Below are the code and all the weights of a small trained network. Each question names an input and a class and asks about switching units off, where a switched-off unit gives its printed mean instead of its output.

import numpy as np


def w(rows, s, z=0):
    codes = np.array(rows[::2]) - 128.0
    scale = np.full(codes.shape[1], s)
    scale[-1] = z or s
    return codes * scale


def f(y):
    return y / 2 * (1 + np.tanh(0.7978845608 * (y + 0.044715 * y**3)))


def log_softmax(a):
    a = a - a.max(-1, keepdims=True)
    return a - np.log(np.exp(a).sum(-1, keepdims=True))


def net(x, mask):
    res = np.array(x, float).reshape(1, 6) / 4 @ E
    y = f(res @ A[0][:, :-1].T + A[0][:, -1])
    res = res + np.where(mask, y, B[0][:, -1]) @ B[0][:, :-1]
    return log_softmax(res[-1] @ U[:, :-1].T + U[:, -1])


A, B = {}, {}
E = w([
[127,129,127,129],'x0',
[73,206,212,212],'x1',
[2,50,197,47],'x2',
[167,6,157,199],'x3',
[126,127,123,132],'x4',
[134,131,139,120],'x5',
],0.009)
A[0] = w([
[193,66,65,54,253],'N1',
[157,124,116,175,129],'N2',
[106,66,109,99,189],'N3',
[179,187,120,131,154],'N4',
[50,80,128,118,165],'N5',
[90,210,151,97,127],'N6',
[89,129,88,131,113],'N7',
[196,200,81,149,204],'N8',
[65,152,102,56,131],'N9',
[118,151,183,212,176],'N10',
[145,155,169,157,161],'N11',
[163,248,69,91,206],'N12',
[112,154,120,116,127],'N13',
[144,135,65,5,184],'N14',
[93,168,179,169,157],'N15',
[136,27,193,162,106],'N16',
[90,167,147,106,149],'N17',
[219,110,133,197,124],'N18',
[178,114,143,106,131],'N19',
[108,69,168,137,93],'N20',
],0.016,0.0063)
B[0] = w([
[107,84,3,66,252],'N1',
[153,110,102,151,163],'N2',
[152,148,142,66,197],'N3',
[122,186,110,153,187],'N4',
[90,130,178,101,207],'N5',
[73,89,165,168,192],'N6',
[121,118,144,122,134],'N7',
[131,218,72,119,233],'N8',
[128,54,164,115,200],'N9',
[171,167,149,198,202],'N10',
[136,142,129,175,164],'N11',
[94,223,157,48,244],'N12',
[112,123,146,129,144],'N13',
[163,113,160,33,236],'N14',
[99,140,147,196,189],'N15',
[118,243,81,123,208],'N16',
[104,94,163,154,172],'N17',
[182,73,86,175,205],'N18',
[124,118,99,122,146],'N19',
[104,195,130,128,174],'N20',
],0.035,0.016)
U = w([
[122,199,75,50,250],'0',
[116,251,178,183,206],'1',
[224,57,212,26,111],'2',
[38,85,213,189,3],'3',
[238,98,2,140,81],'4',
[246,154,97,247,9],'5',
],0.0071,0.0025)

Each question gives the input, the list of numbers given to net, and the class t.
The units are the neurons (one row each of A and B). Each row of codes is followed by its name. A weight is (code - 128) times the scale printed after its matrix; where a second scale follows, it is the last column's (A, B and U).
mask holds one flag per neuron, in row order. A switched-off neuron (its flag False) gives its mean, the last column of its row in B, instead of its output. The means were averaged over made-up inputs and are rounded, as every weight is.
A unit's drop is (log p(t) with every unit on - log p(t) with that unit switched off) / (log p(t) with every unit on - log p(t) with every unit switched off).
unit that matters most: the unit with the biggest drop
top k neurons: the k neurons with the biggest drops, biggest first
drop when u is switched off: that unit's drop, to one decimal
input [-8,-5,0,1,-4,2], class 4: top 3 neurons : [N12; N1; N5]
input [1,2,-7,-1,2,1], class 1: unit that matters most : N12
input [4,-1,0,6,-4,8], class 4: top 2 neurons : [N12; N18]
input [-7,8,1,1,-3,-8], class 1: top 2 neurons : [N18; N10]
input [-8,6,0,-2,-8,-8], class 1: top 2 neurons : [N10; N9]
input [-6,-6,0,5,2,6], class 4: top 2 neurons : [N12; N1]
input [4,-8,1,-6,6,-3], class 2: top 3 neurons : [N14; N9; N16]
input [-3,0,1,-3,-4,1], class 2: top 2 neurons : [N16; N8]
input [4,-2,-3,3,-4,-4], class 4: drop when N12 is switched off : 0.0
input [-8,2,0,-5,-5,2], class 1: drop when N1 is switched off : 0.3
input [0,1,-3,6,2,3], class 5: drop when N1 is switched off : 0.2
input [-4,-4,1,-7,5,8], class 2: top 2 neurons : [N14; N9]
